Small tables with named rows and columns. After each table, cells are looked up by row and column.

Nuzeze =
,Lan,Beb,Lavabus,Nesegi,Fab,Dodozag,Ninop
Zosusir,3.79,3.57,3.91,4.62,6.74,7.46,7.15
Sunafak,4.48,4.57,5.02,6.80,4.64,6.78,2.19
Puf,2.95,3.39,3.88,6.45,6.39,6.16,7.25
Pag,7.07,7.43,7.24,7.07,6.00,4.18,7.68
Lezuzi,9.21,9.11,8.28,4.29,5.88,4.59,3.93
Sevevu,7.59,7.60,7.41,4.66,6.65,4.17,8.79

What is the Lavabus of Zosusir in Nuzeze? 3.91
What is the Beb of Sevevu in Nuzeze? 7.60
What is the Lavabus of Pag in Nuzeze? 7.24
What is the Ninop of Pag in Nuzeze? 7.68
What is the Beb of Zosusir in Nuzeze? 3.57
What is the Nesegi of Sevevu in Nuzeze? 4.66
What is the Beb of Lezuzi in Nuzeze? 9.11
What is the Dodozag of Pag in Nuzeze? 4.18
What is the Dodozag of Zosusir in Nuzeze? 7.46
What is the Lan of Sunafak in Nuzeze? 4.48
What is the Fab of Puf in Nuzeze? 6.39
What is the Fab of Pag in Nuzeze? 6.00
What is the Lan of Zosusir in Nuzeze? 3.79
What is the Lan of Puf in Nuzeze? 2.95

Duf
|  | Bavifab | Dunabok | Faviku | Memon | Mabip | Saze | Ner | Rokir | Nis |
|---|---|---|---|---|---|---|---|---|---|
| Met | 105 | 134 | 157 | 226 | 128 | 144 | 161 | 88 | 164 |
| Morota | 133 | 156 | 150 | 149 | 112 | 147 | 140 | 114 | 174 |
| Nenipu | 139 | 164 | 121 | 118 | 122 | 169 | 159 | 114 | 137 |
| Dubiso | 157 | 139 | 130 | 128 | 143 | 135 | 154 | 160 | 120 |
| Sas | 135 | 151 | 130 | 46 | 113 | 166 | 140 | 140 | 91 |
| Rer | 158 | 158 | 97 | 140 | 123 | 144 | 167 | 118 | 148 |
| Kob | 147 | 137 | 117 | 124 | 136 | 134 | 133 | 135 | 141 |
| Ravotan | 184 | 123 | 111 | 106 | 131 | 141 | 138 | 189 | 127 |
| Bim | 181 | 142 | 133 | 138 | 180 | 168 | 132 | 137 | 143 |
| Mun | 142 | 151 | 134 | 144 | 154 | 127 | 119 | 142 | 141 |
| Daroleg | 126 | 132 | 128 | 131 | 140 | 91 | 107 | 136 | 121 |

Rer, Mabip -> 123
Dubiso, Saze -> 135
Kob, Faviku -> 117
Mun, Faviku -> 134
Morota, Memon -> 149
Dubiso, Dunabok -> 139
Daroleg, Dunabok -> 132
Kob, Saze -> 134
Met, Bavifab -> 105
Rer, Rokir -> 118
Ravotan, Dunabok -> 123
Bim, Bavifab -> 181
Which row has the largest Ner? Rer

Table Peg
columns: Giv, Digut, Tupu, Dorud, Vuvu, Tateg, Mifep, Muto
Dapezo: [63.68, 51.67, 78.69, 60.18, 54.85, 61.62, 34.05, 49.50]
Bedal: [66.56, 52.96, 51.85, 49.24, 40.81, 59.69, 43.81, 48.91]
Budimo: [66.56, 77.54, 45.14, 73.31, 45.13, 75.09, 42.19, 51.28]
Bamelu: [37.74, 58.14, 20.54, 1.12, 49.45, 52.00, 69.84, 54.83]
Pomidu: [57.92, 46.49, 38.43, 42.68, 40.81, 53.92, 51.95, 50.69]
Dapateg: [53.59, 42.61, 58.56, 44.87, 50.53, 46.22, 47.07, 50.09]
Sinok: [53.59, 46.49, 71.98, 53.62, 58.09, 44.30, 42.19, 44.17]
Bimazog: [65.12, 55.55, 67.51, 57.99, 64.57, 57.77, 37.31, 50.09]
Lafon: [40.62, 56.84, 54.09, 55.81, 62.41, 46.22, 56.82, 54.24]
Fuvu: [65.12, 52.96, 58.56, 53.62, 44.05, 57.77, 40.56, 50.09]
Sizamik: [42.06, 65.90, 25.01, 49.24, 50.53, 57.77, 64.96, 64.31]
Bameze: [39.18, 47.79, 47.38, 47.06, 59.17, 44.30, 60.08, 53.06]
Nefo: [50.71, 43.91, 40.67, 42.68, 46.21, 26.98, 56.82, 51.28]
Loral: [49.27, 64.60, 65.27, 64.56, 61.33, 88.56, 27.55, 53.06]

What is the Digut of Sinok in Peg? 46.49
What is the Digut of Loral in Peg? 64.60
What is the Mifep of Dapezo in Peg? 34.05
What is the Mifep of Bameze in Peg? 60.08
What is the Dorud of Budimo in Peg? 73.31
What is the Giv of Dapezo in Peg? 63.68
What is the Dorud of Nefo in Peg? 42.68
What is the Tateg of Bameze in Peg? 44.30
What is the Dorud of Dapateg in Peg? 44.87

